Below is a small trained network, with its code and all its weights. Each question gives an input and a class and asks what happens when units are switched off, that is, made to give their printed mean instead of their output.

import numpy as np


def w(rows, s, z=0):
    codes = np.array(rows[::2]) - 128.0
    scale = np.full(codes.shape[1], s)
    scale[-1] = z or s
    return codes * scale


def norm(h):
    return h / np.sqrt((h * h).mean(-1, keepdims=True) + 1e-5)


def f(y):
    return y / 2 * (1 + np.tanh(0.7978845608 * (y + 0.044715 * y**3)))


def log_softmax(a):
    a = a - a.max(-1, keepdims=True)
    return a - np.log(np.exp(a).sum(-1, keepdims=True))


def net(x, mask):
    res = np.array(x, float).reshape(1, 7) / 4 @ E
    u = 0
    for l in range(3):
        y = f(norm(res) @ A[l][:, :-1].T + A[l][:, -1])
        res = res + np.where(mask[u : u + 12], y, B[l][:, -1]) @ B[l][:, :-1]
        u += 12
    return log_softmax(norm(res)[-1] @ U[:, :-1].T + U[:, -1])


A, B = {}, {}
E = w([
[128,128,130,127],'x0',
[164,124,207,108],'x1',
[129,130,125,128],'x2',
[126,129,128,126],'x3',
[130,127,127,129],'x4',
[91,143,121,7],'x5',
[119,209,156,157],'x6',
],0.011)
A[0] = w([
[113,136,134,149,63],'L0N0',
[67,154,82,101,108],'L0N1',
[105,124,138,137,108],'L0N2',
[141,88,169,109,37],'L0N3',
[74,142,131,34,214],'L0N4',
[27,132,164,53,114],'L0N5',
[113,109,139,145,5],'L0N6',
[141,43,80,121,47],'L0N7',
[191,255,185,124,73],'L0N8',
[138,129,51,124,101],'L0N9',
[186,171,15,126,117],'L0N10',
[67,232,92,177,31],'L0N11',
],0.009,0.003)
B[0] = w([
[157,128,111,76,116],'L0N0',
[179,204,112,181,171],'L0N1',
[164,132,111,126,123],'L0N2',
[122,80,147,81,125],'L0N3',
[245,130,116,253,255],'L0N4',
[225,152,90,190,213],'L0N5',
[200,160,196,97,104],'L0N6',
[32,128,193,124,162],'L0N7',
[1,76,148,127,214],'L0N8',
[53,181,163,158,150],'L0N9',
[53,162,102,160,163],'L0N10',
[34,55,172,82,183],'L0N11',
],0.0051)
A[1] = w([
[148,105,170,254,38],'L1N0',
[113,49,212,103,103],'L1N1',
[122,173,141,36,132],'L1N2',
[163,255,156,176,216],'L1N3',
[170,34,118,98,130],'L1N4',
[249,158,185,135,63],'L1N5',
[105,208,159,154,4],'L1N6',
[56,120,149,79,78],'L1N7',
[144,209,96,16,173],'L1N8',
[141,117,157,239,3],'L1N9',
[120,149,113,7,191],'L1N10',
[143,90,240,128,59],'L1N11',
],0.0094,0.0031)
B[1] = w([
[219,105,162,73,210],'L1N0',
[64,194,98,99,178],'L1N1',
[187,119,184,168,138],'L1N2',
[124,41,149,86,254],'L1N3',
[43,99,220,172,171],'L1N4',
[123,226,11,100,196],'L1N5',
[77,68,201,159,149],'L1N6',
[172,92,58,145,130],'L1N7',
[218,20,178,255,167],'L1N8',
[194,91,130,106,182],'L1N9',
[189,62,216,217,150],'L1N10',
[128,208,44,90,184],'L1N11',
],0.007,0.0058)
A[2] = w([
[109,68,57,108,82],'L2N0',
[173,86,121,216,61],'L2N1',
[114,76,98,104,2],'L2N2',
[11,162,94,73,55],'L2N3',
[104,10,69,45,65],'L2N4',
[213,108,142,101,98],'L2N5',
[131,58,130,159,133],'L2N6',
[85,73,35,195,125],'L2N7',
[166,119,224,45,226],'L2N8',
[161,195,146,31,91],'L2N9',
[131,30,254,137,42],'L2N10',
[128,217,189,160,114],'L2N11',
],0.0092,0.0037)
B[2] = w([
[101,163,162,142,154],'L2N0',
[164,139,118,93,212],'L2N1',
[97,130,149,157,109],'L2N2',
[254,87,118,68,199],'L2N3',
[85,129,175,155,156],'L2N4',
[161,104,80,132,199],'L2N5',
[108,145,119,69,196],'L2N6',
[141,188,175,63,255],'L2N7',
[50,162,62,154,249],'L2N8',
[100,181,50,107,169],'L2N9',
[95,89,61,108,229],'L2N10',
[73,112,152,146,143],'L2N11',
],0.0083,0.0047)
U = w([
[145,118,123,115,229],'0',
[145,117,120,108,202],'1',
[246,35,159,196,72],'2',
[81,248,68,115,2],'3',
[139,111,115,102,137],'4',
[44,49,198,177,78],'5',
],0.011,0.0079)

Each question gives the input, the list of numbers given to net, and the class t.
The units are the neurons (one row each of A and B). Each row of codes is followed by its name. A weight is (code - 128) times the scale printed after its matrix; where a second scale follows, it is the last column's (A, B and U).
mask holds one flag per neuron, layer by layer. A switched-off neuron (its flag False) gives its mean, the last column of its row in B, instead of its output. The means were averaged over made-up inputs and are rounded, as every weight is.
A unit's drop is (log p(t) with every unit on - log p(t) with that unit switched off) / (log p(t) with every unit on - log p(t) with every unit switched off).
The circuit of an input: a set's keep is (log p(t) with only the set's units on - log p(t) with every unit switched off) / (log p(t) with every unit on - log p(t) with every unit switched off). Starting from the 12 units with the biggest drops (on a tie, the unit counted first), units are removed one at a time, each time the one whose removal leaves the highest keep (on an exact tie, the one counted first), for as long as the keep stays at least 0.8.
units of the circuit, in order: the units of the circuit, biggest drop first
most important unit: the unit with the biggest drop
k most important neurons: the k neurons with the biggest drops, biggest first
top k neurons in layer l: the k neurons of layer l with the biggest drops, biggest first
drop of u: that unit's drop, to one decimal
input [6,2,-5,-6,0,7,-7], class 2: most important unit -> L1N10
input [-7,-6,2,-2,0,6,0], class 2: units of the circuit, in order -> [L1N8 L0N8]
input [7,-2,4,1,2,1,6], class 5: units of the circuit, in order -> [L1N5 L1N6]
input [6,-4,-7,3,6,-8,8], class 2: units of the circuit, in order -> [L1N0 L1N9 L2N8]
input [8,4,7,4,-1,8,1], class 2: units of the circuit, in order -> [L1N8 L1N10]
input [7,-8,1,-1,5,2,-2], class 3: units of the circuit, in order -> [L2N7 L2N0 L1N3]
input [-3,1,7,-4,-7,-6,8], class 5: 3 most important neurons -> [L0N4 L0N8 L0N5]
input [-1,-3,-4,-4,6,-6,8], class 5: 3 most important neurons -> [L0N4 L0N11 L0N5]
input [-8,7,-1,0,5,7,2], class 2: units of the circuit, in order -> [L1N8 L1N10]
input [2,-4,-5,-7,-3,-1,-8], class 5: units of the circuit, in order -> [L2N4 L1N4]
input [7,-8,-7,6,1,5,-3], class 3: 2 most important neurons -> [L2N7 L2N3]
input [-7,7,-4,6,-2,3,-8], class 5: units of the circuit, in order -> [L1N4 L2N4]
input [6,6,-3,2,-4,-2,-5], class 3: top 2 neurons in layer 2 -> [L2N9 L2N8]
input [-7,5,-1,-1,5,6,3], class 2: units of the circuit, in order -> [L1N8]
input [5,1,-5,-2,-5,6,8], class 5: 2 most important neurons -> [L0N8 L1N6]
input [6,-7,4,-2,-4,7,2], class 2: top 3 neurons in layer 2 -> [L2N8 L2N9 L2N10]
input [6,4,-5,-3,3,-5,-6], class 5: top 3 neurons in layer 0 -> [L0N4 L0N5 L0N1]
input [0,-7,0,7,-1,7,6], class 2: 2 most important neurons -> [L2N8 L1N8]
input [7,7,7,-5,5,-7,-5], class 0: drop of L0N6 -> 0.0
input [7,-3,-6,-3,-5,-2,8], class 5: drop of L1N6 -> 0.1
input [4,-8,1,-7,3,5,-3], class 3: drop of L2N8 -> -0.1
input [-6,-6,0,-7,-7,8,-6], class 2: 2 most important neurons -> [L1N8 L1N10]
input [-7,0,1,-2,-3,6,-7], class 5: most important unit -> L1N4
